Below is a small trained network, with its code and all its weights. Each question gives an input and a class and asks what happens when units are switched off, that is, made to give their printed mean instead of their output.

import numpy as np


def w(rows, s, z=0):
    codes = np.array(rows[::2]) - 128.0
    scale = np.full(codes.shape[1], s)
    scale[-1] = z or s
    return codes * scale


def f(y):
    return np.maximum(y, 0)


def log_softmax(a):
    a = a - a.max(-1, keepdims=True)
    return a - np.log(np.exp(a).sum(-1, keepdims=True))


def net(x, mask):
    res = np.array(x, float).reshape(1, 8) / 4 @ E
    y = f(res @ A[0][:, :-1].T + A[0][:, -1])
    res = res + np.where(mask, y, B[0][:, -1]) @ B[0][:, :-1]
    return log_softmax(res[-1] @ U[:, :-1].T + U[:, -1])


A, B = {}, {}
E = w([
[123,121,176,124,65,64,41,50,128,138,118,125],'x0',
[203,48,113,84,183,61,142,137,49,132,12,157],'x1',
[36,137,154,114,151,111,148,148,136,187,73,107],'x2',
[126,132,125,129,122,126,128,127,125,126,124,129],'x3',
[127,144,119,137,99,125,131,140,133,114,98,123],'x4',
[170,95,92,140,67,199,72,170,108,238,116,125],'x5',
[112,39,114,81,66,137,195,85,178,126,128,101],'x6',
[96,138,149,2,103,166,82,177,70,84,147,120],'x7',
],0.0084)
A[0] = w([
[166,112,98,138,95,175,100,162,96,210,125,141,31],'neuron 1',
[143,139,108,171,154,111,147,96,175,167,130,127,26],'neuron 2',
[127,134,142,48,98,155,123,140,90,118,150,140,23],'neuron 3',
[127,172,72,140,113,152,178,162,133,117,89,150,92],'neuron 4',
[102,8,97,71,75,124,231,55,184,115,134,101,82],'neuron 5',
[121,135,162,57,110,152,112,163,119,105,120,110,2],'neuron 6',
[128,92,188,117,76,53,32,22,125,160,131,142,69],'neuron 7',
[121,117,109,142,89,186,105,146,104,208,133,129,32],'neuron 8',
[84,165,118,157,118,150,128,98,138,105,157,118,40],'neuron 9',
[99,146,160,111,167,49,195,99,106,42,147,140,8],'neuron 10',
[119,139,126,62,104,140,109,166,108,104,115,119,34],'neuron 11',
[115,136,171,119,87,68,52,66,136,151,129,121,16],'neuron 12',
[120,143,114,14,88,148,107,171,67,81,122,120,60],'neuron 13',
[10,135,189,104,137,76,155,170,125,222,32,83,118],'neuron 14',
[197,74,123,104,180,83,127,128,62,127,71,145,17],'neuron 15',
[250,99,97,142,74,142,107,101,112,23,163,160,182],'neuron 16',
[125,198,142,193,228,89,64,166,73,121,137,174,108],'neuron 17',
[145,114,62,121,200,196,224,198,133,138,151,141,31],'neuron 18',
[131,110,124,131,198,190,168,163,132,139,155,133,46],'neuron 19',
[181,63,105,76,157,53,164,132,54,134,26,179,33],'neuron 20',
[105,151,165,133,162,102,164,99,126,29,112,171,7],'neuron 21',
[161,135,121,159,147,129,153,113,146,150,133,114,62],'neuron 22',
[142,111,169,129,84,55,51,99,135,145,112,126,47],'neuron 23',
[149,94,107,139,83,183,102,141,126,193,108,138,13],'neuron 24',
[156,87,103,119,100,196,87,143,82,220,119,147,64],'neuron 25',
[176,122,88,254,113,65,198,100,167,165,85,136,19],'neuron 26',
[152,106,125,132,96,163,106,162,137,178,104,125,30],'neuron 27',
],0.008,0.0085)
B[0] = w([
[128,157,147,81,183,42,135,141,184,98,128,96,181],'neuron 1',
[110,76,152,157,165,148,72,110,130,118,158,136,156],'neuron 2',
[101,109,152,179,165,134,96,111,149,134,109,159,151],'neuron 3',
[131,110,149,138,111,149,154,131,100,80,93,111,159],'neuron 4',
[211,176,167,109,58,128,26,215,130,201,62,187,240],'neuron 5',
[102,75,149,180,174,102,53,109,141,111,164,204,143],'neuron 6',
[136,103,116,169,114,149,199,190,76,42,109,133,225],'neuron 7',
[143,139,151,125,147,64,139,119,199,87,131,87,170],'neuron 8',
[117,157,155,164,106,131,125,140,178,137,183,103,153],'neuron 9',
[172,130,116,108,191,54,125,160,211,95,129,69,177],'neuron 10',
[120,95,156,173,141,123,84,105,114,107,151,171,152],'neuron 11',
[156,119,108,193,101,146,212,168,103,45,117,152,167],'neuron 12',
[97,37,177,218,207,138,49,79,109,130,133,165,203],'neuron 13',
[140,161,25,79,161,118,182,65,102,173,177,208,246],'neuron 14',
[99,168,130,155,73,177,130,120,177,151,182,90,208],'neuron 15',
[87,161,42,52,169,118,194,72,101,214,135,172,252],'neuron 16',
[205,120,154,73,46,151,63,189,129,188,80,167,229],'neuron 17',
[151,94,103,169,72,135,177,147,63,27,93,138,194],'neuron 18',
[121,123,109,155,89,142,177,136,89,75,108,139,157],'neuron 19',
[79,179,158,171,48,193,136,117,198,131,213,75,254],'neuron 20',
[138,155,137,127,174,36,107,158,179,105,116,67,161],'neuron 21',
[87,99,154,123,106,107,120,123,110,122,117,153,146],'neuron 22',
[124,111,101,157,116,151,176,161,95,62,115,111,177],'neuron 23',
[136,169,133,118,184,61,118,169,173,70,119,80,163],'neuron 24',
[144,156,128,105,189,69,134,139,162,83,130,98,208],'neuron 25',
[45,41,201,154,230,144,3,72,85,102,169,178,222],'neuron 26',
[137,149,134,114,146,66,121,150,160,89,148,120,151],'neuron 27',
],0.0078,0.0083)
U = w([
[149,149,133,98,188,2,130,139,194,68,106,74,79],'0',
[70,45,175,168,186,153,50,77,89,103,137,190,82],'1',
[70,205,141,165,29,223,145,109,202,128,226,81,90],'2',
[147,102,99,157,88,148,217,158,42,26,62,147,99],'3',
[128,127,116,102,125,121,137,97,103,156,92,125,251],'4',
[201,163,147,92,66,124,62,170,118,180,54,193,91],'5',
[116,126,130,92,131,137,143,94,105,142,100,123,244],'6',
[113,159,35,74,166,104,188,62,94,172,162,206,105],'7',
],0.0081,0.017)

Each question gives the input, the list of numbers given to net, and the class t.
The units are the neurons (one row each of A and B). Each row of codes is followed by its name. A weight is (code - 128) times the scale printed after its matrix; where a second scale follows, it is the last column's (A, B and U).
mask holds one flag per neuron, in row order. A switched-off neuron (its flag False) gives its mean, the last column of its row in B, instead of its output. The means were averaged over made-up inputs and are rounded, as every weight is.
A unit's drop is (log p(t) with every unit on - log p(t) with that unit switched off) / (log p(t) with every unit on - log p(t) with every unit switched off).
The circuit of an input: a set's keep is (log p(t) with only the set's units on - log p(t) with every unit switched off) / (log p(t) with every unit on - log p(t) with every unit switched off). Starting from the 12 units with the biggest drops (on a tie, the unit counted first), units are removed one at a time, each time the one whose removal leaves the highest keep (on an exact tie, the one counted first), for as long as the keep stays at least 0.8.
circuit, biggest first: the units of the circuit, biggest drop first
unit that matters most: the unit with the biggest drop
k most important neurons: the k neurons with the biggest drops, biggest first
drop of u: that unit's drop, to one decimal
input [2,2,-3,8,6,-1,-7,8], class 1: unit that matters most -> neuron 13
input [-1,5,5,-4,7,-4,7,6], class 5: 3 most important neurons -> (neuron 5; neuron 26; neuron 16)
input [-1,-1,2,-3,4,-8,-4,6], class 0: 2 most important neurons -> (neuron 10; neuron 21)
input [-2,-5,-4,-4,2,3,4,-6], class 1: 2 most important neurons -> (neuron 26; neuron 20)
input [7,-1,7,-5,6,1,-3,1], class 3: 3 most important neurons -> (neuron 7; neuron 12; neuron 16)
input [-2,-5,2,-2,0,-3,-3,5], class 1: circuit, biggest first -> (neuron 20; neuron 13)
input [-5,-3,-3,5,0,4,-4,4], class 3: circuit, biggest first -> (neuron 18; neuron 20)
input [6,7,2,-5,-4,6,-1,2], class 2: circuit, biggest first -> (neuron 20; neuron 15)
input [-1,-7,-2,-6,2,-4,8,4], class 5: 2 most important neurons -> (neuron 5; neuron 20)
input [-1,-2,7,-2,2,-6,6,-5], class 7: 2 most important neurons -> (neuron 14; neuron 17)
input [2,7,-5,2,4,0,-8,8], class 1: 2 most important neurons -> (neuron 13; neuron 5)
input [2,-7,4,7,-6,6,3,-7], class 1: circuit, biggest first -> (neuron 26; neuron 20)
input [3,-4,-6,4,4,-1,6,5], class 5: 2 most important neurons -> (neuron 5; neuron 14)
input [5,-6,5,5,-7,5,-7,0], class 5: unit that matters most -> neuron 17
input [-3,1,-6,-2,-5,-4,-8,4], class 5: 2 most important neurons -> (neuron 17; neuron 14)
input [-1,6,8,0,7,0,-6,-2], class 7: 2 most important neurons -> (neuron 14; neuron 5)
input [3,-6,-2,-2,3,6,7,-2], class 5: 2 most important neurons -> (neuron 5; neuron 20)
input [1,2,8,-7,0,-4,8,0], class 5: drop of neuron 5 -> 1.5
input [2,6,4,6,3,-6,-4,8], class 1: drop of neuron 13 -> 1.3
input [-5,-1,-3,-5,-3,-6,-7,5], class 5: drop of neuron 26 -> 0.1
input [-7,1,6,-4,2,-1,-3,5], class 3: circuit, biggest first -> (neuron 18)
